Here is a tiny trained network, its code and every weight. The questions are about switching its units off for an input and a class, where a switched-off unit gives its printed mean instead of its output.

import numpy as np


def w(rows, s, z=0):
    codes = np.array(rows[::2]) - 128.0
    scale = np.full(codes.shape[1], s)
    scale[-1] = z or s
    return codes * scale


def norm(h):
    return h / np.sqrt((h * h).mean(-1, keepdims=True) + 1e-5)


def f(y):
    return y / 2 * (1 + np.tanh(0.7978845608 * (y + 0.044715 * y**3)))


def log_softmax(a):
    a = a - a.max(-1, keepdims=True)
    return a - np.log(np.exp(a).sum(-1, keepdims=True))


def net(x, mask):
    res = np.array(x, float).reshape(1, 7) / 4 @ E
    u = 0
    for l in range(2):
        y = f(norm(res) @ A[l][:, :-1].T + A[l][:, -1])
        res = res + np.where(mask[u : u + 13], y, B[l][:, -1]) @ B[l][:, :-1]
        u += 13
    return log_softmax(norm(res)[-1] @ U[:, :-1].T + U[:, -1])


A, B = {}, {}
E = w([
[129,126,125,130,127,128],'x0',
[129,139,138,122,136,110],'x1',
[109,120,46,78,120,132],'x2',
[130,128,128,128,127,126],'x3',
[86,70,139,140,92,60],'x4',
[61,135,105,227,254,110],'x5',
[182,27,138,82,190,142],'x6',
],0.0084)
A[0] = w([
[157,199,122,133,30,110,213],'0.n1',
[96,153,14,34,117,88,79],'0.n2',
[83,71,117,169,65,12,52],'0.n3',
[148,87,136,85,200,114,65],'0.n4',
[210,186,105,114,190,172,61],'0.n5',
[116,184,59,181,48,116,74],'0.n6',
[187,254,96,131,155,184,5],'0.n7',
[110,154,9,114,172,74,96],'0.n8',
[138,158,245,205,100,142,25],'0.n9',
[185,118,229,191,126,113,29],'0.n10',
[29,229,108,130,100,130,28],'0.n11',
[59,160,117,198,160,128,113],'0.n12',
[175,66,123,82,165,134,88],'0.n13',
],0.011,0.0025)
B[0] = w([
[165,141,207,128,94,62,250],'0.n1',
[180,70,134,218,76,221,216],'0.n2',
[4,131,147,103,122,188,220],'0.n3',
[115,101,59,104,149,74,177],'0.n4',
[53,92,135,126,107,144,189],'0.n5',
[120,67,89,136,123,73,213],'0.n6',
[16,120,144,129,111,155,215],'0.n7',
[181,136,147,161,133,185,206],'0.n8',
[151,89,69,209,87,181,210],'0.n9',
[149,94,81,174,108,182,190],'0.n10',
[100,76,48,125,132,43,237],'0.n11',
[175,192,218,131,166,109,255],'0.n12',
[114,70,155,148,147,37,191],'0.n13',
],0.021,0.0062)
A[1] = w([
[111,171,127,161,72,120,112],'1.n1',
[153,139,59,140,110,196,65],'1.n2',
[181,126,145,75,98,113,63],'1.n3',
[164,132,57,154,116,177,44],'1.n4',
[2,136,125,53,109,203,4],'1.n5',
[144,119,155,129,50,118,198],'1.n6',
[101,153,47,127,112,46,34],'1.n7',
[172,210,158,126,217,136,79],'1.n8',
[129,109,32,73,142,79,118],'1.n9',
[166,150,185,82,119,104,91],'1.n10',
[113,80,149,111,146,169,92],'1.n11',
[110,106,133,123,83,111,166],'1.n12',
[72,106,59,167,152,128,174],'1.n13',
],0.017,0.0025)
B[1] = w([
[134,62,115,100,151,122,185],'1.n1',
[177,116,124,148,120,146,155],'1.n2',
[114,164,121,108,138,149,145],'1.n3',
[148,133,115,133,85,160,158],'1.n4',
[4,159,125,127,97,126,206],'1.n5',
[123,187,110,100,166,154,238],'1.n6',
[157,77,119,147,155,88,181],'1.n7',
[154,190,121,41,131,149,186],'1.n8',
[146,114,131,167,143,73,169],'1.n9',
[147,163,115,107,137,157,143],'1.n10',
[91,148,117,160,92,82,174],'1.n11',
[145,152,143,146,174,132,218],'1.n12',
[157,153,145,68,116,142,254],'1.n13',
],0.027,0.0083)
U = w([
[162,57,104,149,171,2,171],'0',
[31,141,126,137,108,124,199],'1',
[197,211,130,86,183,131,141],'2',
[194,80,87,207,72,192,2],'3',
],0.016,0.0016)

Each question gives the input, the list of numbers given to net, and the class t.
The units are the neurons (one row each of A and B). Each row of codes is followed by its name. A weight is (code - 128) times the scale printed after its matrix; where a second scale follows, it is the last column's (A, B and U).
mask holds one flag per neuron, layer by layer. A switched-off neuron (its flag False) gives its mean, the last column of its row in B, instead of its output. The means were averaged over made-up inputs and are rounded, as every weight is.
A unit's drop is (log p(t) with every unit on - log p(t) with that unit switched off) / (log p(t) with every unit on - log p(t) with every unit switched off).
The circuit of an input: a set's keep is (log p(t) with only the set's units on - log p(t) with every unit switched off) / (log p(t) with every unit on - log p(t) with every unit switched off). Starting from the 12 units with the biggest drops (on a tie, the unit counted first), units are removed one at a time, each time the one whose removal leaves the highest keep (on an exact tie, the one counted first), for as long as the keep stays at least 0.8.
circuit, biggest first: the units of the circuit, biggest drop first
most important unit: the unit with the biggest drop
top k neurons: the k neurons with the biggest drops, biggest first
k most important neurons of layer l: the k neurons of layer l with the biggest drops, biggest first
input [7,8,-2,-5,-2,6,-6], class 0: circuit, biggest first : [0.n11]
input [4,6,5,4,5,0,-5], class 0: 2 most important neurons of layer 1 : [1.n5, 1.n8]
input [2,-7,-3,-1,4,1,-4], class 0: 3 most important neurons of layer 0 : [0.n11, 0.n6, 0.n7]
input [-8,-8,5,-2,-4,1,-4], class 3: top 3 neurons : [0.n2, 0.n8, 0.n3]
input [2,-6,-6,4,-1,2,-5], class 3: top 2 neurons : [0.n9, 0.n10]
input [6,2,1,-7,7,4,5], class 1: top 2 neurons : [0.n3, 0.n11]
input [-5,8,8,2,-5,-6,-8], class 0: top 3 neurons : [0.n11, 0.n6, 0.n1]
input [8,-2,-5,-8,-2,2,4], class 3: 2 most important neurons of layer 0 : [0.n10, 0.n11]
input [-6,-2,1,-5,-4,5,0], class 2: top 3 neurons : [0.n12, 1.n8, 0.n3]
input [2,-4,-6,3,-7,8,-2], class 2: top 3 neurons : [0.n12, 0.n3, 1.n8]
input [-3,1,-8,-2,3,-8,-8], class 0: circuit, biggest first : [0.n1, 1.n1]
input [-8,6,5,8,2,-7,6], class 2: top 2 neurons : [0.n11, 0.n6]
input [-5,4,0,-6,-3,0,-3], class 0: 2 most important neurons of layer 0 : [0.n11, 0.n3]
input [2,8,-7,3,-3,4,0], class 3: top neuron : [0.n9]
input [-5,4,-5,3,-7,1,6], class 1: top 2 neurons : [0.n5, 0.n11]
input [-3,-1,-8,-1,-6,-6,-5], class 3: 2 most important neurons of layer 0 : [0.n9, 0.n3]
input [-1,7,-4,-2,-8,-5,-8], class 0: top 3 neurons : [0.n11, 0.n3, 0.n1]
input [2,-2,-8,2,-2,-5,-8], class 0: 3 most important neurons of layer 0 : [0.n1, 0.n2, 0.n11]
input [0,-7,-4,7,-5,8,-6], class 2: 2 most important neurons of layer 0 : [0.n12, 0.n3]
input [-7,6,8,8,4,-4,3], class 3: most important unit : 0.n2
